Here is a tiny trained network, its code and every weight. The questions are about switching its units off for an input and a class, where a switched-off unit gives its printed mean instead of its output.

import numpy as np


def w(rows, s, z=0):
    codes = np.array(rows[::2]) - 128.0
    scale = np.full(codes.shape[1], s)
    scale[-1] = z or s
    return codes * scale


def f(y):
    return y / 2 * (1 + np.tanh(0.7978845608 * (y + 0.044715 * y**3)))


def log_softmax(a):
    a = a - a.max(-1, keepdims=True)
    return a - np.log(np.exp(a).sum(-1, keepdims=True))


def net(x, mask):
    res = np.array(x, float).reshape(1, 5) / 4 @ E
    y = f(res @ A[0][:, :-1].T + A[0][:, -1])
    res = res + np.where(mask, y, B[0][:, -1]) @ B[0][:, :-1]
    return log_softmax(res[-1] @ U[:, :-1].T + U[:, -1])


A, B = {}, {}
E = w([
[109,104,64,2,97,127],'x0',
[57,203,225,87,92,171],'x1',
[153,52,135,160,22,202],'x2',
[119,134,124,133,118,111],'x3',
[195,240,64,139,107,192],'x4',
],0.0077)
A[0] = w([
[124,151,164,221,156,141,166],'N0',
[103,85,95,13,120,161,152],'N1',
[96,169,120,99,246,98,115],'N2',
[190,73,19,168,165,71,107],'N3',
[134,127,181,228,176,152,154],'N4',
[66,206,206,91,77,154,40],'N5',
[86,168,181,68,88,142,67],'N6',
[175,213,86,139,98,170,66],'N7',
[95,191,209,88,89,152,66],'N8',
[194,242,79,132,55,145,4],'N9',
[87,48,188,107,142,81,177],'N10',
[124,80,106,160,50,179,130],'N11',
[115,120,70,21,92,113,145],'N12',
[114,65,129,153,38,179,110],'N13',
[67,72,156,135,113,75,79],'N14',
[100,190,113,106,214,77,144],'N15',
[151,90,135,147,16,167,97],'N16',
[145,189,138,63,222,67,158],'N17',
[74,20,209,108,145,79,39],'N18',
[89,180,205,92,113,125,98],'N19',
[159,158,90,66,108,160,137],'N20',
[114,120,78,31,111,127,181],'N21',
[79,162,214,107,125,174,99],'N22',
[159,149,191,214,154,122,138],'N23',
[133,137,195,254,175,149,169],'N24',
],0.0079,0.0018)
B[0] = w([
[143,100,121,45,20,63,190],'N0',
[154,137,130,36,27,65,237],'N1',
[45,155,193,239,76,199,222],'N2',
[72,10,37,142,213,184,255],'N3',
[150,89,115,79,54,60,202],'N4',
[94,24,27,142,197,132,219],'N5',
[130,71,56,131,139,118,189],'N6',
[220,235,163,104,200,91,220],'N7',
[125,55,51,137,185,148,203],'N8',
[225,255,170,127,210,112,242],'N9',
[237,213,179,114,199,86,220],'N10',
[52,118,182,196,131,186,227],'N11',
[106,133,131,67,56,82,235],'N12',
[77,143,195,211,140,239,234],'N13',
[186,200,122,144,176,100,180],'N14',
[24,118,217,200,77,196,221],'N15',
[64,135,192,195,117,194,240],'N16',
[55,111,186,171,92,179,235],'N17',
[232,253,158,134,207,89,233],'N18',
[128,95,93,149,164,157,187],'N19',
[163,168,146,79,112,112,199],'N20',
[125,97,143,77,27,86,224],'N21',
[123,83,54,100,187,109,193],'N22',
[124,65,105,45,29,72,194],'N23',
[136,95,103,38,42,50,228],'N24',
],0.0065,0.0056)
U = w([
[128,113,128,72,9,81,164],'0',
[59,133,219,200,98,190,77],'1',
[195,192,165,125,195,106,250],'2',
[103,58,18,140,191,139,3],'3',
],0.013,0.0015)

Each question gives the input, the list of numbers given to net, and the class t.
The units are the neurons (one row each of A and B). Each row of codes is followed by its name. A weight is (code - 128) times the scale printed after its matrix; where a second scale follows, it is the last column's (A, B and U).
mask holds one flag per neuron, in row order. A switched-off neuron (its flag False) gives its mean, the last column of its row in B, instead of its output. The means were averaged over made-up inputs and are rounded, as every weight is.
A unit's drop is (log p(t) with every unit on - log p(t) with that unit switched off) / (log p(t) with every unit on - log p(t) with every unit switched off).
The circuit of an input: a set's keep is (log p(t) with only the set's units on - log p(t) with every unit switched off) / (log p(t) with every unit on - log p(t) with every unit switched off). Starting from the 12 units with the biggest drops (on a tie, the unit counted first), units are removed one at a time, each time the one whose removal leaves the highest keep (on an exact tie, the one counted first), for as long as the keep stays at least 0.8.
units of the circuit, in order: the units of the circuit, biggest drop first
top k neurons: the k neurons with the biggest drops, biggest first
drop of u: that unit's drop, to one decimal
input [2,6,0,-4,4], class 3: units of the circuit, in order	N5, N8
input [6,-4,2,-6,7], class 2: units of the circuit, in order	N9
input [6,2,-7,-5,-6], class 1: top 4 neurons	N2, N15, N17, N24
input [-4,-4,2,3,2], class 0: units of the circuit, in order	N24, N0
input [-7,-4,-7,3,-2], class 0: units of the circuit, in order	N24, N23
input [-8,-4,2,-1,8], class 0: top 4 neurons	N24, N23, N0, N4
input [5,2,4,8,7], class 2: top 2 neurons	N9, N7
input [7,-5,-7,-4,-4], class 0: top 3 neurons	N1, N21, N12
input [7,3,-7,-7,5], class 0: top 2 neurons	N1, N21
input [-5,7,-5,1,6], class 3: top 3 neurons	N5, N8, N22
input [6,-3,-7,-8,3], class 1: top 3 neurons	N2, N15, N17
input [-4,5,7,-2,-8], class 2: top 3 neurons	N18, N10, N14
input [-5,1,-8,5,-1], class 1: top 2 neurons	N2, N15
input [0,-7,-7,3,-8], class 2: units of the circuit, in order	N18
input [-5,-4,-8,-7,-8], class 1: top 4 neurons	N2, N15, N17, N9
input [-6,-8,-5,-7,0], class 3: drop of N12	0.1
input [-5,-2,-6,3,4], class 1: drop of N1	0.2
input [0,5,4,1,4], class 3: drop of N22	0.1
